Here is a tiny trained network, its code and every weight. The questions are about switching its units off for an input and a target symbol, where a switched-off unit gives its printed mean instead of its output.

import numpy as np


def w(rows, s, z=0):
    codes = np.array(rows[::2]) - 128.0
    scale = np.full(codes.shape[1], s)
    scale[-1] = z or s
    return codes * scale


def f(y):
    return np.maximum(y, 0)


def softmax(a):
    e = np.exp(a - a.max(-1, keepdims=True))
    return e / e.sum(-1, keepdims=True)


def log_softmax(a):
    a = a - a.max(-1, keepdims=True)
    return a - np.log(np.exp(a).sum(-1, keepdims=True))


def net(x, mask):
    ids = ['αγδεζηθλμξπστφψω'.index(c) for c in x.split()]
    T = len(ids)
    res = E[ids] + P[:T]
    u = 0
    for l in range(2):
        q, k, v = (res @ M[l].T for M in (Q, K, V))
        z = softmax(np.where(np.tri(T) > 0, q @ k.T / 4**0.5, -1e9)) @ v
        res = res + np.where(mask[u], z, O[l][:, -1]) @ O[l][:, :-1]
        u += 1
        y = f(res @ A[l][:, :-1].T + A[l][:, -1])
        res = res + np.where(mask[u : u + 8], y, B[l][:, -1]) @ B[l][:, :-1]
        u += 8
    return log_softmax(res[-1] @ U[:, :-1].T + U[:, -1])


Q, K, V, O, A, B = {}, {}, {}, {}, {}, {}
E = w([
[21,90,46],'α',
[47,136,94],'γ',
[74,202,171],'δ',
[81,96,55],'ε',
[99,144,104],'ζ',
[159,175,161],'η',
[84,103,64],'θ',
[82,102,68],'λ',
[187,254,251],'μ',
[106,149,114],'ξ',
[107,143,113],'π',
[104,147,111],'σ',
[86,116,79],'τ',
[93,107,71],'φ',
[144,123,97],'ψ',
[93,139,105],'ω',
],0.0079)
P = w([
[187,119,106],'0',
[105,164,31],'1',
[186,171,163],'2',
[65,192,78],'3',
[222,71,181],'4',
[143,181,23],'5',
[81,87,222],'6',
[35,210,84],'7',
[229,87,135],'8',
[87,145,83],'9',
[27,78,250],'10',
[104,128,84],'11',
],0.02)
Q[0] = w([
[194,178,79],'0.h1',
[28,247,73],'0.h1',
[72,43,201],'0.h1',
[69,143,153],'0.h1',
],0.013)
K[0] = w([
[191,43,115],'0.h1',
[92,21,247],'0.h1',
[35,210,107],'0.h1',
[64,129,157],'0.h1',
],0.015)
V[0] = w([
[208,125,114],'0.h1',
[125,196,222],'0.h1',
[67,200,193],'0.h1',
[255,217,177],'0.h1',
],0.0079)
O[0] = w([
[112,115,157,119],'0.h1',
[251,57,73,233],'0.h1',
[223,117,75,235],'0.h1',
[127,46,124,250],'0.h1',
],0.011,0.002)
A[0] = w([
[94,39,209,128],'0.n1',
[221,83,86,172],'0.n2',
[147,134,101,177],'0.n3',
[156,36,239,101],'0.n4',
[138,92,254,61],'0.n5',
[158,143,43,57],'0.n6',
[77,202,78,86],'0.n7',
[180,168,136,253],'0.n8',
],0.0093,0.0054)
B[0] = w([
[173,108,190,169],'0.n1',
[123,173,102,255],'0.n2',
[118,155,131,176],'0.n3',
[156,52,99,188],'0.n4',
[51,71,104,178],'0.n5',
[2,93,193,192],'0.n6',
[193,145,42,179],'0.n7',
[153,156,30,217],'0.n8',
],0.0098,0.0096)
Q[1] = w([
[104,95,98],'1.h1',
[131,102,163],'1.h1',
[198,254,154],'1.h1',
[247,153,156],'1.h1',
],0.0092)
K[1] = w([
[71,89,144],'1.h1',
[144,139,134],'1.h1',
[125,100,63],'1.h1',
[252,93,75],'1.h1',
],0.011)
V[1] = w([
[162,157,125],'1.h1',
[41,25,254],'1.h1',
[230,90,179],'1.h1',
[92,137,121],'1.h1',
],0.0036)
O[1] = w([
[217,203,234,98],'1.h1',
[129,33,171,4],'1.h1',
[254,45,101,35],'1.h1',
[24,139,163,144],'1.h1',
],0.0037,0.0019)
A[1] = w([
[80,195,58,86],'1.n1',
[213,159,18,106],'1.n2',
[131,198,108,125],'1.n3',
[123,184,101,135],'1.n4',
[112,124,119,254],'1.n5',
[112,81,246,176],'1.n6',
[127,207,178,150],'1.n7',
[109,125,106,227],'1.n8',
],0.011,0.0079)
B[1] = w([
[142,9,137,232],'1.n1',
[90,197,248,252],'1.n2',
[153,60,112,181],'1.n3',
[153,95,81,185],'1.n4',
[152,197,49,197],'1.n5',
[54,58,255,155],'1.n6',
[16,81,29,148],'1.n7',
[154,230,109,198],'1.n8',
],0.0072,0.017)
U = w([
[141,119,71,215],'α',
[151,168,98,184],'γ',
[160,212,131,113],'δ',
[103,132,147,52],'ε',
[137,108,146,100],'ζ',
[167,8,118,75],'η',
[105,139,151,85],'θ',
[107,137,152,57],'λ',
[218,95,135,145],'μ',
[143,98,143,111],'ξ',
[139,96,145,130],'π',
[142,100,144,109],'σ',
[117,132,151,81],'τ',
[107,132,158,82],'φ',
[109,60,164,1],'ψ',
[136,115,147,97],'ω',
],0.016,0.0049)

Each question gives the input, a string of symbols that net reads in full, and the target symbol t.
The units are the heads (4 rows each of Q, K, V and O) and the neurons (one row each of A and B). Each row of codes is followed by its name. A weight is (code - 128) times the scale printed after its matrix; where a second scale follows, it is the last column's (O, A, B and U).
mask holds one flag per unit, layer by layer, with each layer's heads first. A switched-off unit (its flag False) gives its mean, the last column of its rows in O or B, instead of its output. The means were averaged over made-up inputs and are rounded, as every weight is.
A unit's drop is (log p(t) with every unit on - log p(t) with that unit switched off) / (log p(t) with every unit on - log p(t) with every unit switched off).
The circuit of an input: a set's keep is (log p(t) with only the set's units on - log p(t) with every unit switched off) / (log p(t) with every unit on - log p(t) with every unit switched off). Starting from the 12 units with the biggest drops (on a tie, the unit counted first), units are removed one at a time, each time the one whose removal leaves the highest keep (on an exact tie, the one counted first), for as long as the keep stays at least 0.8.
circuit, biggest first: the units of the circuit, biggest drop first
most important unit: the unit with the biggest drop
k most important neurons: the k neurons with the biggest drops, biggest first
k most important neurons of layer l: the k neurons of layer l with the biggest drops, biggest first
input γ μ η η ε γ π, target η: most important unit => 1.n2
input μ η δ μ δ, target η: 4 most important neurons => 1.n2; 0.n5; 0.n4; 0.n7
input η θ μ, target η: circuit, biggest first => 0.h1; 1.n2; 0.n4
input η σ ω, target η: circuit, biggest first => 0.h1; 1.n2
input α μ ψ δ η ε δ, target δ: circuit, biggest first => 0.h1; 1.n1
input ψ α μ δ α δ δ η, target α: 2 most important neurons => 0.n6; 1.n1
input λ ζ μ ξ σ σ λ α μ φ σ, target α: circuit, biggest first => 0.h1; 1.n2; 1.n7
input μ η η, target μ: 4 most important neurons of layer 0 => 0.n4; 0.n1; 0.n6; 0.n7
input μ μ σ φ η δ ζ μ ε, target δ: circuit, biggest first => 1.n1; 1.n2; 0.n2
input μ γ ψ ψ π μ ψ, target ψ: circuit, biggest first => 1.n6; 0.n1
input ψ μ μ, target ψ: circuit, biggest first => 0.h1; 1.n6; 0.n5
input μ μ φ ψ λ, target μ: 3 most important neurons => 0.n4; 0.n1; 0.n6
input φ μ φ δ, target α: 2 most important neurons => 1.n2; 0.n4
input ψ μ μ ξ ξ α ε δ, target α: circuit, biggest first => 1.n1; 1.n4; 0.n6
input φ δ σ η μ α τ φ μ, target α: 2 most important neurons => 1.n2; 0.n6
input μ η σ, target μ: 2 most important neurons of layer 0 => 0.n4; 0.n1
input ψ δ μ η ε ψ δ, target η: circuit, biggest first => 1.n2
input η γ θ, target η: circuit, biggest first => 0.h1; 1.n2
input δ μ ψ, target δ: 2 most important neurons of layer 0 => 0.n6; 0.n2
input λ ψ θ ψ ψ μ μ, target ψ: 2 most important neurons => 1.n6; 0.n2
input η δ μ μ μ, target δ: most important unit => 0.n8
